Below is a small trained network, with its code and all its weights. Each question gives an input and a target symbol and asks what happens when units are switched off, that is, made to give their printed mean instead of their output.

import numpy as np


def w(rows, s, z=0):
    codes = np.array(rows[::2]) - 128.0
    scale = np.full(codes.shape[1], s)
    scale[-1] = z or s
    return codes * scale


def f(y):
    return y / 2 * (1 + np.tanh(0.7978845608 * (y + 0.044715 * y**3)))


def softmax(a):
    e = np.exp(a - a.max(-1, keepdims=True))
    return e / e.sum(-1, keepdims=True)


def log_softmax(a):
    a = a - a.max(-1, keepdims=True)
    return a - np.log(np.exp(a).sum(-1, keepdims=True))


def net(x, mask):
    ids = ['αβγεζηθλμπσφ'.index(c) for c in x.split()]
    T = len(ids)
    res = E[ids] + P[:T]
    u = 0
    for l in range(2):
        r = res
        for j in range(2):
            rows = slice(3 * j, 3 * j + 3)
            q, k, v = (r @ M[l][rows].T for M in (Q, K, V))
            z = softmax(np.where(np.tri(T) > 0, q @ k.T / 3**0.5, -1e9)) @ v
            o = O[l][rows]
            res = res + np.where(mask[u + j], z, o[:, -1]) @ o[:, :-1]
        u += 2
        y = f(res @ A[l][:, :-1].T + A[l][:, -1])
        res = res + np.where(mask[u : u + 4], y, B[l][:, -1]) @ B[l][:, :-1]
        u += 4
    return log_softmax(res[-1] @ U[:, :-1].T + U[:, -1])


Q, K, V, O, A, B = {}, {}, {}, {}, {}, {}
E = w([
[83,76,83,112,162,83,69,248],'α',
[137,135,191,137,179,167,120,138],'β',
[158,115,130,57,118,81,192,127],'γ',
[151,104,136,238,61,167,107,100],'ε',
[59,149,90,136,86,192,195,111],'ζ',
[230,97,98,97,163,174,160,128],'η',
[69,148,177,74,57,163,127,186],'θ',
[224,91,159,112,147,93,39,109],'λ',
[83,31,205,161,101,21,107,40],'μ',
[144,154,199,171,94,98,130,187],'π',
[55,223,167,221,131,125,202,126],'σ',
[172,4,97,39,66,82,89,106],'φ',
],0.023)
P = w([
[160,174,211,130,255,74,186,41],'0',
[149,110,212,115,178,128,143,116],'1',
[141,104,191,123,146,144,135,129],'2',
[134,111,181,131,135,156,132,138],'3',
[129,119,169,138,123,157,128,136],'4',
[120,108,165,134,112,159,131,146],'5',
[124,113,160,142,104,161,127,148],'6',
[114,116,152,143,112,165,125,148],'7',
[111,105,161,139,110,164,124,166],'8',
[107,106,157,141,113,174,121,167],'9',
[105,99,149,144,102,169,111,167],'10',
[96,104,147,151,101,176,109,154],'11',
],0.0097)
Q[0] = w([
[33,145,130,212,106,126,172,161],'L0H1',
[119,169,162,48,138,111,206,156],'L0H1',
[192,107,98,141,176,125,185,130],'L0H1',
[51,164,82,255,153,91,155,23],'L0H2',
[195,116,209,99,196,76,102,164],'L0H2',
[112,133,196,151,90,73,180,174],'L0H2',
],0.0086)
K[0] = w([
[78,107,54,168,185,84,161,188],'L0H1',
[143,127,158,117,119,129,179,139],'L0H1',
[128,94,63,191,123,143,221,116],'L0H1',
[184,162,179,206,6,194,163,2],'L0H2',
[131,78,155,80,193,48,98,199],'L0H2',
[70,168,116,88,102,70,104,191],'L0H2',
],0.0084)
V[0] = w([
[150,63,107,176,132,107,101,253],'L0H1',
[82,112,91,118,160,133,25,135],'L0H1',
[216,60,203,149,95,163,175,159],'L0H1',
[133,146,231,150,98,110,132,100],'L0H2',
[89,35,109,133,189,110,142,162],'L0H2',
[183,144,191,8,111,154,133,28],'L0H2',
],0.0054)
O[0] = w([
[64,127,152,139,186,147,128,217,191],'L0H1',
[123,2,140,91,174,88,89,110,92],'L0H1',
[147,121,165,122,191,83,127,38,230],'L0H1',
[88,164,109,111,82,168,60,134,129],'L0H2',
[87,148,133,163,193,130,116,64,254],'L0H2',
[177,132,112,78,127,142,71,192,61],'L0H2',
],0.0084,0.0046)
A[0] = w([
[110,120,77,185,144,207,25,254,5],'L0N1',
[168,141,156,149,146,98,198,54,77],'L0N2',
[130,34,101,88,161,206,148,192,8],'L0N3',
[143,134,50,24,185,57,187,196,220],'L0N4',
],0.0069,0.0029)
B[0] = w([
[156,32,197,177,96,181,168,158,198],'L0N1',
[38,33,113,161,123,149,74,223,250],'L0N2',
[90,148,66,229,93,166,1,161,167],'L0N3',
[152,156,72,94,41,119,220,44,253],'L0N4',
],0.0083,0.0054)
Q[1] = w([
[36,90,167,143,146,81,209,109],'L1H1',
[105,138,129,118,169,85,131,81],'L1H1',
[144,195,65,93,143,193,141,88],'L1H1',
[142,164,59,128,148,86,78,185],'L1H2',
[2,77,83,131,178,137,91,139],'L1H2',
[117,183,76,171,122,141,154,97],'L1H2',
],0.009)
K[1] = w([
[2,90,128,153,145,101,172,149],'L1H1',
[146,45,111,104,241,87,199,109],'L1H1',
[154,205,115,106,124,170,129,32],'L1H1',
[134,150,104,105,233,41,132,151],'L1H2',
[58,83,69,151,100,138,102,154],'L1H2',
[134,168,115,176,158,149,189,72],'L1H2',
],0.0095)
V[1] = w([
[136,68,127,164,62,164,153,239],'L1H1',
[119,192,179,103,121,139,155,48],'L1H1',
[138,79,168,163,2,66,36,150],'L1H1',
[235,110,252,94,130,91,156,135],'L1H2',
[189,140,141,215,84,13,175,150],'L1H2',
[77,229,141,80,135,54,172,40],'L1H2',
],0.0062)
O[1] = w([
[70,171,106,125,253,47,120,53,255],'L1H1',
[162,120,254,184,131,125,86,79,60],'L1H1',
[176,155,138,35,123,42,139,172,195],'L1H1',
[9,176,80,211,198,68,79,23,123],'L1H2',
[103,121,76,142,90,88,58,117,134],'L1H2',
[69,98,100,99,212,105,186,179,2],'L1H2',
],0.0064,0.0078)
A[1] = w([
[2,163,179,93,138,149,132,134,16],'L1N1',
[76,176,112,226,104,213,212,155,104],'L1N2',
[111,213,214,177,60,53,165,212,106],'L1N3',
[145,41,179,240,120,92,169,129,3],'L1N4',
],0.0074,0.0049)
B[1] = w([
[154,41,60,151,127,159,10,179,232],'L1N1',
[233,64,175,72,112,98,159,199,236],'L1N2',
[102,174,1,158,76,115,154,192,253],'L1N3',
[122,88,126,73,92,192,64,182,209],'L1N4',
],0.0088,0.0048)
U = w([
[80,49,113,149,197,92,127,155,149],'α',
[82,198,255,160,190,142,129,154,198],'β',
[89,179,150,93,126,99,184,89,212],'γ',
[129,106,165,236,44,156,102,85,134],'ε',
[167,136,214,45,89,170,120,146,113],'ζ',
[198,131,39,139,175,190,113,98,133],'η',
[61,204,114,13,113,189,59,152,128],'θ',
[222,149,154,116,186,57,77,146,132],'λ',
[93,131,243,91,77,8,102,168,18],'μ',
[96,187,185,187,165,44,130,175,114],'π',
[195,128,96,139,117,74,122,159,55],'σ',
[192,83,40,61,89,102,80,103,1],'φ',
],0.0077,0.0097)

Each question gives the input, a string of symbols that net reads in full, and the target symbol t.
The units are the heads (3 rows each of Q, K, V and O) and the neurons (one row each of A and B). Each row of codes is followed by its name. A weight is (code - 128) times the scale printed after its matrix; where a second scale follows, it is the last column's (O, A, B and U).
mask holds one flag per unit, layer by layer, with each layer's heads first. A switched-off unit (its flag False) gives its mean, the last column of its rows in O or B, instead of its output. The means were averaged over made-up inputs and are rounded, as every weight is.
A unit's drop is (log p(t) with every unit on - log p(t) with that unit switched off) / (log p(t) with every unit on - log p(t) with every unit switched off).
The circuit of an input: a set's keep is (log p(t) with only the set's units on - log p(t) with every unit switched off) / (log p(t) with every unit on - log p(t) with every unit switched off). Starting from all 12 units, units are removed one at a time, each time the one whose removal leaves the highest keep (on an exact tie, the one counted first), for as long as the keep stays at least 0.8.
units of the circuit, in order: the units of the circuit, biggest drop first
top k neurons: the k neurons with the biggest drops, biggest first
which heads matter: for each layer, one digit per head in row order, 1 if its drop is at least 0.15 and else 0, layers parted by /
input θ γ θ θ α ε γ σ γ, target ε: which heads matter => 11 / 01
input σ φ γ ε α ε γ θ σ π, target ε: units of the circuit, in order => [L1H2; L0N1; L0H1]
input η θ γ γ π, target π: which heads matter => 01 / 01
input φ λ γ ζ α λ γ γ γ α σ, target σ: top 3 neurons => [L0N3; L1N3; L1N2]
input γ λ μ α α α ζ ζ, target ζ: units of the circuit, in order => [L1H2; L1N2]
input γ μ θ ζ α γ γ γ γ λ ζ θ, target ζ: units of the circuit, in order => [L1H2; L0H1]
input γ α λ γ λ λ ε λ η λ, target ε: units of the circuit, in order => [L0H2; L1H2; L0N1; L0H1]
input γ η α γ γ μ γ ε β, target ε: units of the circuit, in order => [L1H2; L0N1; L0H1]
input α θ θ ε ε γ γ η ε φ θ, target ε: top 3 neurons => [L0N1; L0N4; L0N2]
input ζ θ ζ γ α λ β θ, target α: units of the circuit, in order => [L0H2; L1N1; L0H1]
input ζ γ η μ θ λ λ λ γ π, target π: units of the circuit, in order => [L1N3; L1H2; L1H1; L0N4]
input α θ γ γ, target α: which heads matter => 01 / 00
input θ γ ζ γ θ μ α μ β, target α: which heads matter => 11 / 10
input γ λ γ θ ε α γ γ θ ε γ σ, target ε: units of the circuit, in order => [L1H2; L0H1; L0N1]
input γ γ α ε γ λ, target ε: units of the circuit, in order => [L0H2; L1H2; L0H1; L0N1]
input θ γ α ζ γ θ, target ζ: top 2 neurons => [L0N3; L1N2]
input γ θ λ γ γ γ π γ θ α ζ γ, target ζ: top 3 neurons => [L0N2; L0N3; L0N4]
input α γ γ π, target α: top 2 neurons => [L0N2; L1N1]
input θ θ α γ γ γ θ γ γ μ, target α: which heads matter => 11 / 11
input α γ β θ, target α: units of the circuit, in order => [L0H2; L1N1; L1H2]
input φ α γ θ ζ θ θ σ, target ζ: units of the circuit, in order => [L1H2; L1N2]
input λ λ γ α γ γ η ζ γ ζ γ μ, target ζ: units of the circuit, in order => [L1H2; L0H1; L0N3]
input μ φ θ γ η θ γ ζ ε ζ, target ζ: units of the circuit, in order => [L1N2; L1H2]
input σ θ λ γ γ γ μ ζ γ α γ η, target α: which heads matter => 01 / 10
input γ λ α λ ζ π, target ζ: top neuron => [L0N3]
